Below is a small trained network, with its code and all its weights. Each question gives an input and a class and asks what happens when units are switched off, that is, made to give their printed mean instead of their output.

import numpy as np


def w(rows, s, z=0):
    codes = np.array(rows[::2]) - 128.0
    scale = np.full(codes.shape[1], s)
    scale[-1] = z or s
    return codes * scale


def norm(h):
    return h / np.sqrt((h * h).mean(-1, keepdims=True) + 1e-5)


def f(y):
    return np.maximum(y, 0)


def log_softmax(a):
    a = a - a.max(-1, keepdims=True)
    return a - np.log(np.exp(a).sum(-1, keepdims=True))


def net(x, mask):
    res = np.array(x, float).reshape(1, 2) / 4 @ E
    u = 0
    for l in range(4):
        y = f(norm(res) @ A[l][:, :-1].T + A[l][:, -1])
        res = res + np.where(mask[u : u + 8], y, B[l][:, -1]) @ B[l][:, :-1]
        u += 8
    return log_softmax(norm(res)[-1] @ U[:, :-1].T + U[:, -1])


A, B = {}, {}
E = w([
[221,253,100,192],'x0',
[47,225,112,75],'x1',
],0.0046)
A[0] = w([
[96,152,134,80,3],'0.n1',
[101,150,171,193,9],'0.n2',
[211,199,149,181,195],'0.n3',
[98,105,43,162,72],'0.n4',
[131,213,151,70,139],'0.n5',
[169,173,133,137,42],'0.n6',
[82,155,2,120,4],'0.n7',
[142,169,158,74,160],'0.n8',
],0.0057,0.0021)
B[0] = w([
[194,205,83,250,150],'0.n1',
[145,135,73,106,128],'0.n2',
[62,35,100,35,255],'0.n3',
[113,89,149,159,128],'0.n4',
[113,113,208,218,206],'0.n5',
[110,109,79,187,163],'0.n6',
[8,221,239,252,156],'0.n7',
[62,35,189,242,172],'0.n8',
],0.0035,0.0043)
A[1] = w([
[227,215,104,96,3],'1.n1',
[203,228,109,162,134],'1.n2',
[50,41,252,196,144],'1.n3',
[243,103,147,196,143],'1.n4',
[162,198,126,226,137],'1.n5',
[231,239,27,171,57],'1.n6',
[134,130,137,137,71],'1.n7',
[115,79,94,85,237],'1.n8',
],0.0048,0.0021)
B[1] = w([
[127,39,91,83,147],'1.n1',
[101,14,144,3,185],'1.n2',
[161,159,58,107,255],'1.n3',
[86,203,192,107,195],'1.n4',
[96,62,76,54,201],'1.n5',
[89,65,109,24,193],'1.n6',
[119,129,132,122,128],'1.n7',
[110,167,79,192,203],'1.n8',
],0.0052,0.0044)
A[2] = w([
[137,62,83,117,118],'2.n1',
[123,130,65,89,181],'2.n2',
[170,162,72,96,96],'2.n3',
[255,78,213,163,17],'2.n4',
[149,146,125,105,58],'2.n5',
[171,137,131,215,63],'2.n6',
[160,152,139,105,94],'2.n7',
[141,140,72,190,6],'2.n8',
],0.009,0.0017)
B[2] = w([
[46,184,189,79,241],'2.n1',
[244,75,99,105,252],'2.n2',
[228,20,112,142,160],'2.n3',
[167,221,208,131,177],'2.n4',
[112,118,120,110,130],'2.n5',
[68,75,125,3,152],'2.n6',
[89,89,60,121,130],'2.n7',
[246,9,115,190,160],'2.n8',
],0.0044,0.0049)
A[3] = w([
[52,127,226,139,168],'3.n1',
[80,92,79,151,3],'3.n2',
[188,76,132,171,156],'3.n3',
[207,156,37,170,98],'3.n4',
[167,40,255,183,86],'3.n5',
[46,42,130,120,119],'3.n6',
[74,224,174,56,205],'3.n7',
[196,69,202,108,78],'3.n8',
],0.0067,0.0011)
B[3] = w([
[169,163,114,121,202],'3.n1',
[125,119,128,103,169],'3.n2',
[146,152,98,195,168],'3.n3',
[202,105,97,254,162],'3.n4',
[73,198,104,165,180],'3.n5',
[218,107,136,93,253],'3.n6',
[160,152,208,209,254],'3.n7',
[88,166,143,134,210],'3.n8',
],0.0068,0.0042)
U = w([
[155,69,132,22,206],'0',
[114,249,202,152,191],'1',
[176,106,53,213,189],'2',
[69,127,92,146,7],'3',
[89,139,89,139,2],'4',
[82,130,95,143,2],'5',
[80,135,90,142,10],'6',
],0.019,0.0076)

Each question gives the input, the list of numbers given to net, and the class t.
The units are the neurons (one row each of A and B). Each row of codes is followed by its name. A weight is (code - 128) times the scale printed after its matrix; where a second scale follows, it is the last column's (A, B and U).
mask holds one flag per neuron, layer by layer. A switched-off neuron (its flag False) gives its mean, the last column of its row in B, instead of its output. The means were averaged over made-up inputs and are rounded, as every weight is.
A unit's drop is (log p(t) with every unit on - log p(t) with that unit switched off) / (log p(t) with every unit on - log p(t) with every unit switched off).
most important unit: the unit with the biggest drop
k most important neurons: the k neurons with the biggest drops, biggest first
k most important neurons of layer l: the k neurons of layer l with the biggest drops, biggest first
drop when u is switched off: that unit's drop, to one decimal
input [1,2], class 2: most important unit -> 1.n3
input [-5,-6], class 1: 3 most important neurons -> 0.n3; 1.n5; 1.n6
input [3,-4], class 1: 4 most important neurons -> 2.n4; 1.n3; 0.n3; 2.n6
input [2,3], class 2: 3 most important neurons of layer 1 -> 1.n4; 1.n3; 1.n2
input [3,2], class 2: 2 most important neurons -> 0.n3; 1.n2
input [0,1], class 2: 2 most important neurons -> 2.n8; 2.n1
input [-6,7], class 1: 2 most important neurons of layer 1 -> 1.n5; 1.n2
input [-5,6], class 1: 3 most important neurons of layer 1 -> 1.n5; 1.n2; 1.n6
input [-3,-3], class 2: 3 most important neurons of layer 2 -> 2.n8; 2.n4; 2.n6
input [0,3], class 2: 2 most important neurons of layer 0 -> 0.n8; 0.n1
input [-2,3], class 2: 2 most important neurons -> 1.n4; 1.n3
input [4,2], class 0: drop when 0.n1 is switched off -> 0.0
input [3,-6], class 1: drop when 2.n4 is switched off -> 0.2
input [-1,2], class 2: drop when 1.n3 is switched off -> 0.2
input [8,-7], class 0: most important neuron -> 1.n6
